45  57  83  41  38  13  31 ans = 31
3  8  2  4  1  2  7 ans = 7
8623  8367  3168  4725  9371  5171 ans = 5171
18  57  63   2  84  62 ans = 62
220  225  208  167  193   53  153 ans = 153
234  217   40  114 ans = 114
-508   255   -23   235   183   597   661 ans = 661
---
array([[5551, 4299, 7405, 1210, 8074, 1504, 8929],
       [7705, 7595, 6780, 7446, 5461, 6418, 7561],
       [8879, 8195, 6780, 9185, 6260, 7069, 8357]]) => 5461

array([[ 667, -383,  219, -553, -298],
       [ 652, -242,  420, -391, -118]]) => 219

array([[888, 348, 670, 113],
       [842, 360, 593, 166],
       [468, 864, 557, 892]]) => 360

array([[6, 9, 6, 6, 4, 7, 2],
       [8, 1, 5, 8, 7, 6, 8]]) => 4

array([[-12, -20, -19, -26, -30, -24, -26],
       [-46,  26, -42,   3, -15, -41, -48],
       [-49, -33, -38, -29, -14, -33, -26]]) => -15

array([[3668, 6449, 4265, 9766, 9904, 8386, 5862],
       [6620, 8870, 2650, 7347, 3564, 5645, 9732]]) => 9904
---
[[-41  35  -8  14  38]
 [ -9  15  33 -20  -5]] >> 33

[[ 17  40 -23   7]
 [ 12  10   0  -1]] >> 10

[[-14  -4   0 -24   6   1 -21]
 [ 27 -30 -35  34 -46  -3  23]] >> -46

[[ 14  52 -16  -4   3 -21]
 [-26 -19   1 -15  -2  22]] >> -15

[[  9 -16   5  48]
 [-32  -1   0 -51]] >> -1

[[ 33  31 -45  31 -10  35   9]
 [  2  21  19 -22 -12  -9   6]] >> -12
---
[  29.4 -141.5  -53.3  110.6   44.3] >> 110.6, 44.3

[[ 1.08  0.78  2.03  0.31]
 [ 1.33 -0.74  0.01 -2.04]] >> 2.03, 1.33

[[ -19.2 -135.3  123.0  -42.8   65.4  -67.6]
 [ -43.9  106.0   30.9  162.7   25.6 -139.0]] >> 162.7, 123.0

[-0.39  0.50  1.09 -1.58  1.86] >> 1.86, 1.09

[[-10.23  -6.57   7.15   1.08   5.02]
 [ 12.35   0.93   8.36 -13.30  -3.89]] >> 12.35, 8.36

[-0.130  0.067  0.170  0.040] >> 0.170, 0.067

[-125.461 -134.884  -41.182  137.485 -176.617] >> 137.485, -41.182

[  54.3    7.9   86.7  100.4   71.1 -102.7] >> 100.4, 86.7

[[  57.72 -173.11 -201.92 -170.01]
 [ 153.21  -32.38 -190.21  -13.76]
 [ 158.50 -182.46   -5.40  131.91]] >> 158.50, 153.21
---
Q: [-512  659   77 -443]
A: 659, 77

Q: [557  97 914 363 336]
A: 914, 557

Q: [6 7 1 6 8]
A: 8, 7

Q: [6 4 3 2 7 8]
A: 8, 7

Q:
[[60 63 78 58 45 58]
 [71 64 95 64 23 61]
 [46 39 52 57  9 68]]
A: 95, 78

Q: [-687  274  844   31]
A: 844, 274

Q: [2 5 7 4 1]
A: 7, 5

Q:
[[156 149 164 169 165]
 [115 206  63 235  98]]
A: 235, 206
---
[-3.6, -15.2, 7.8, 16.2, 3.0, -7.5, -15.9]: -3.6

[[30.2, 23.7, 55.1, 89.0],
 [145.2, 159.3, 60.3, 64.3],
 [-63.8, 90.6, 218.6, -189.3]]: 30.2

[[-11.5, -14.3, -9.9, -9.3, -18.9, 6.0],
 [-7.2, -16.8, -11.8, -8.5, -17.0, 6.1],
 [-5.1, -20.9, -11.1, -1.5, 2.5, 18.0]]: -11.5

[-0.4, 1.1, -1.6, -0.5]: -0.4

[-30.7, -121.1, 89.0, 197.1, -19.3, -101.5, -8.9]: -30.7

[[-7.58, 1.62, -1.70, 2.05, -3.18, -2.32, 3.31],
 [-10.32, -1.20, -8.13, 17.32, 17.82, 3.26, 3.31],
 [-5.31, -1.20, -1.70, -5.92, -16.71, -2.32, 3.31]]: -7.58

[1.114, -0.895, -0.228, -0.480, -0.196, -2.036, -1.121]: 1.114
---
2	-56	-1	3	-1 ⇒ -1
54	25	-4	-28	-6	21	23 ⇒ 23
-53	34	23	18	28 ⇒ 28
-1	0	2	5	42	0	9 ⇒ 9
31	-5	10	37	-42	-27 ⇒ -27
22	-33	-9	32	-54	27	-20 ⇒ -20
-25	-27	-42	-38 ⇒ -38
---
[[25, 26, -33, 26, -25], [16, -27, -29, -27, 37], [21, 28, 3, 27, -42]] ⇒ 21
[[-24, -39, 23, -11], [51, -39, 20, -44], [7, 31, -1, 50]] ⇒ 7
[[-35, 31, 24, 28, 28], [8, 9, 11, 7, -39], [30, 16, -33, 20, -21]] ⇒ 30
[[12, 52, 16, 43], [-24, 23, -14, -13], [9, 46, 2, 32]] ⇒ 9
[[27, 6, 6, 3, 24, -33, -10], [-10, -17, 8, -3, 11, -48, -2], [26, -11, 1, -3, -24, -11, 23]] ⇒ 26
[[-9, 5, -11, -3], [5, -4, 8, 5], [-17, 13, -34, -47]] ⇒ -17
[[-5, -13, -24, -7, -30, -14], [0, 0, 14, 5, 15, 6], [-23, -37, -20, -14, -25, -42]] ⇒ -23
[[27, 10, 41, 11, 19], [7, -26, 30, 13, -12], [16, -24, 20, -17, -6]] ⇒ 16
---
0.083,-0.033,0.092,-0.019,-0.038,0.079,0.006
0.112,0.210,0.092,0.001,-0.120,-0.059,0.058
yields 0.210, 0.112

-104.131,-144.169,140.250,-35.491,34.570 yields 140.250, 34.570

-1.10,0.33,0.93,0.98,-1.62,1.18 yields 1.18, 0.98

-0.544,-1.574,0.344,1.836,1.525,-1.049 yields 1.836, 1.525

1.067,1.739,1.155,-1.889,1.242 yields 1.739, 1.242

28.9,-34.0,-140.2,131.7,-91.6,-27.9 yields 131.7, 28.9

-11.33,15.04,-8.61,-7.46,3.03 yields 15.04, 3.03
---
[[63, 682, 876, 949, 651, 829], [322, 885, 817, 590, 698, 646]]
63, 646
[194, 222, 60, 144]
194, 144
[3062, 4816, 1581, 4931, 9334]
3062, 9334
[[-992, -89, -561, -925, -88], [381, 675, -54, 788, 8]]
-992, 8
[27, -13, -27, 7, 28, -16, -30]
27, -30
[[4733, 7058, 7576, 5974, 8657], [8785, 8720, 5564, 5363, 3033], [7666, 6738, 7634, 9340, 7332]]
4733, 7332
[[3, 4, 5, 8, 5, 3], [6, 4, 5, 8, 2, 3]]
3, 3
[831, 414, 902, 679, 162, 824]
831, 824
